Below is a small trained network, with its code and all its weights. Each question gives an input and a class and asks what happens when units are switched off, that is, made to give their printed mean instead of their output.

import numpy as np


def w(rows, s, z=0):
    codes = np.array(rows[::2]) - 128.0
    scale = np.full(codes.shape[1], s)
    scale[-1] = z or s
    return codes * scale


def f(y):
    return np.maximum(y, 0)


def log_softmax(a):
    a = a - a.max(-1, keepdims=True)
    return a - np.log(np.exp(a).sum(-1, keepdims=True))


def net(x, mask):
    res = np.array(x, float).reshape(1, 7) / 4 @ E
    y = f(res @ A[0][:, :-1].T + A[0][:, -1])
    res = res + np.where(mask, y, B[0][:, -1]) @ B[0][:, :-1]
    return log_softmax(res[-1] @ U[:, :-1].T + U[:, -1])


A, B = {}, {}
E = w([
[156,191,254,93,119,87,120,81,139],'x0',
[215,103,91,136,153,33,27,158,179],'x1',
[124,199,66,86,69,199,150,176,138],'x2',
[71,128,156,200,52,26,246,141,67],'x3',
[35,199,140,80,167,149,146,59,114],'x4',
[98,166,104,182,70,143,12,193,121],'x5',
[163,171,38,233,207,140,135,59,98],'x6',
],0.007)
A[0] = w([
[165,105,165,127,40,97,169,191,125,103],'n1',
[83,92,221,133,134,177,61,125,123,85],'n2',
[132,106,122,152,133,150,206,131,120,107],'n3',
[165,154,154,150,149,118,124,102,127,70],'n4',
[132,151,86,147,129,167,105,131,125,40],'n5',
[144,88,108,137,128,134,124,145,132,73],'n6',
[135,117,122,152,138,158,188,129,126,124],'n7',
[200,152,184,132,147,103,119,87,132,215],'n8',
[161,169,63,146,118,173,84,147,132,153],'n9',
[138,130,100,131,135,138,116,112,127,2],'n10',
[65,172,169,128,96,113,144,109,120,113],'n11',
[145,134,130,2,115,151,132,155,155,166],'n12',
[181,93,155,174,123,66,90,146,126,114],'n13',
[155,159,143,129,127,116,124,117,132,51],'n14',
[108,128,149,148,139,132,137,128,142,60],'n15',
],0.021,0.0028)
B[0] = w([
[156,220,90,124,102,182,174,184,176,248],'n1',
[164,55,189,131,84,201,121,152,192,215],'n2',
[140,94,114,122,73,170,132,68,94,207],'n3',
[126,96,150,103,148,119,93,119,115,173],'n4',
[169,137,82,121,89,133,89,126,132,189],'n5',
[111,108,104,142,128,104,166,98,139,167],'n6',
[113,81,128,122,78,138,147,89,98,190],'n7',
[112,87,113,140,146,127,15,119,119,231],'n8',
[157,167,49,111,96,203,83,150,138,235],'n9',
[125,151,124,121,83,131,113,142,135,157],'n10',
[104,232,144,136,110,57,151,105,75,220],'n11',
[135,87,150,135,138,132,3,108,116,253],'n12',
[109,76,62,147,196,54,106,112,164,236],'n13',
[127,101,129,108,160,109,117,126,123,153],'n14',
[140,146,113,93,124,112,114,127,129,142],'n15',
],0.021,0.015)
U = w([
[132,142,181,110,231,170,170,142,120,27],'0',
[155,48,167,138,165,150,37,106,167,220],'1',
[200,148,84,138,98,194,113,139,174,213],'2',
[160,59,175,151,112,186,221,130,188,58],'3',
[138,87,171,77,201,133,184,198,71,5],'4',
[85,87,154,128,118,116,114,2,31,77],'5',
[133,217,223,112,97,165,180,158,119,126],'6',
[69,163,118,181,223,22,158,138,158,73],'7',
],0.0058,0.003)

Each question gives the input, the list of numbers given to net, and the class t.
The units are the neurons (one row each of A and B). Each row of codes is followed by its name. A weight is (code - 128) times the scale printed after its matrix; where a second scale follows, it is the last column's (A, B and U).
mask holds one flag per neuron, in row order. A switched-off neuron (its flag False) gives its mean, the last column of its row in B, instead of its output. The means were averaged over made-up inputs and are rounded, as every weight is.
A unit's drop is (log p(t) with every unit on - log p(t) with that unit switched off) / (log p(t) with every unit on - log p(t) with every unit switched off).
The circuit of an input: a set's keep is (log p(t) with only the set's units on - log p(t) with every unit switched off) / (log p(t) with every unit on - log p(t) with every unit switched off). Starting from the 12 units with the biggest drops (on a tie, the unit counted first), units are removed one at a time, each time the one whose removal leaves the highest keep (on an exact tie, the one counted first), for as long as the keep stays at least 0.8.
units of the circuit, in order: the units of the circuit, biggest drop first
most important unit: the unit with the biggest drop
top k neurons: the k neurons with the biggest drops, biggest first
drop when u is switched off: that unit's drop, to one decimal
input [2,-1,7,-2,-3,-3,-4], class 1: most important unit => n12
input [-2,8,4,8,-2,-6,6], class 5: units of the circuit, in order => [n9 n2]
input [-8,5,0,7,6,2,-2], class 7: top 2 neurons => [n9 n2]
input [3,-4,7,-6,-8,-1,-7], class 1: top 2 neurons => [n12 n11]
input [-8,-8,-1,5,-7,-2,3], class 5: top 3 neurons => [n3 n7 n2]
input [3,-2,8,5,1,-6,-5], class 6: top 2 neurons => [n1 n11]
input [0,-7,8,6,-2,-3,-3], class 6: top 2 neurons => [n1 n11]
input [4,-5,8,-8,0,3,-2], class 1: top 2 neurons => [n12 n1]
input [-4,-7,5,-8,7,8,-7], class 1: top 2 neurons => [n12 n1]
input [-3,2,-6,8,6,0,-3], class 7: top 2 neurons => [n2 n9]
input [8,-8,-4,-5,4,-5,6], class 5: top 2 neurons => [n11 n12]
input [5,-6,-1,8,-8,8,5], class 7: top 2 neurons => [n13 n9]
input [6,2,-5,8,4,-2,-4], class 7: drop when n11 is switched off => 0.2
input [7,0,3,4,4,-5,-8], class 6: drop when n1 is switched off => 0.7
input [-3,-7,2,-8,-4,-2,-4], class 1: drop when n6 is switched off => 0.0
input [2,7,-4,6,-5,4,1], class 7: units of the circuit, in order => [n13]
